[[ 23  19 -43  29 -41  12  10  -5 -27]
 [ 13   4  -9  49 -16  11  43 -17  -6]]
->
[[ -6 -17  43  11 -16  49  -9   4  13]
 [-27  -5  10  12 -41  29 -43  19  23]]

[[ 22  27]
 [-14 -12]
 [ -1   7]
 [ -9  -5]
 [ 36  39]
 [  7  -1]
 [ 18  17]]
->
[[ 17  18]
 [ -1   7]
 [ 39  36]
 [ -5  -9]
 [  7  -1]
 [-12 -14]
 [ 27  22]]

[[  6  44  44   3 -39  43  43  21 -44  25]
 [-34 -36  40 -44 -44 -28  -6 -21  36  32]
 [ 15  36 -15  43  44  31   7  -6 -37 -11]
 [-37 -21 -27 -44 -43 -13  17  -4  37  23]
 [-18 -43 -44 -28  44 -44 -44 -40  44 -26]]
->
[[-26  44 -40 -44 -44  44 -28 -44 -43 -18]
 [ 23  37  -4  17 -13 -43 -44 -27 -21 -37]
 [-11 -37  -6   7  31  44  43 -15  36  15]
 [ 32  36 -21  -6 -28 -44 -44  40 -36 -34]
 [ 25 -44  21  43  43 -39   3  44  44   6]]

[[ -4 -33  32  31]
 [  2 -13 -12  34]
 [-35 -35 -35  21]
 [ 38 -38  38  38]
 [ 38   6  37  10]
 [-16 -22 -23  -5]
 [-37  -1 -35  -2]
 [-38  21 -35  14]
 [ 38  38 -30 -38]
 [-38  18 -38  15]
 [ 38 -37  38 -38]]
->
[[-38  38 -37  38]
 [ 15 -38  18 -38]
 [-38 -30  38  38]
 [ 14 -35  21 -38]
 [ -2 -35  -1 -37]
 [ -5 -23 -22 -16]
 [ 10  37   6  38]
 [ 38  38 -38  38]
 [ 21 -35 -35 -35]
 [ 34 -12 -13   2]
 [ 31  32 -33  -4]]

[[-11 -40  40 -40  16 -40  40  40]
 [ -5  22 -22  22   1  22 -22 -22]
 [  6 -21  21 -21  -2 -21  21  21]
 [-23   3  -3   3  19   3  -3  -3]
 [ 11  40 -40  40 -16  40 -40 -40]
 [-11 -39  38 -38  15 -38  38  38]
 [ 11  40 -40  40 -15  40 -40 -40]]
->
[[-40 -40  40 -15  40 -40  40  11]
 [ 38  38 -38  15 -38  38 -39 -11]
 [-40 -40  40 -16  40 -40  40  11]
 [ -3  -3   3  19   3  -3   3 -23]
 [ 21  21 -21  -2 -21  21 -21   6]
 [-22 -22  22   1  22 -22  22  -5]
 [ 40  40 -40  16 -40  40 -40 -11]]

[[-45  47]
 [ 45 -48]
 [-45  47]
 [-44  47]
 [-13  15]
 [-39  41]
 [ 45 -47]]
->
[[-47  45]
 [ 41 -39]
 [ 15 -13]
 [ 47 -44]
 [ 47 -45]
 [-48  45]
 [ 47 -45]]
---
[[ 52  45  -5]
 [-48 -41   5]
 [-10 -40 -51]]
->
[ -5 -41 -10]

[[ 45  39 -22  29]
 [ 47  28 -33  40]
 [ 42  19 -33  39]
 [ 46  24 -33  40]]
->
[ 29 -33  19  46]

[[  5 -47 -10  11]
 [ -2   5   9  -1]]
->
[11  9]

[[ 47 -19]
 [-50  19]
 [-50  19]
 [ 40 -22]]
->
[-19 -50]

[[ -1 -39]
 [-19  29]]
->
[-39 -19]

[[49 28 16]
 [28  5 23]]
->
[16  5]
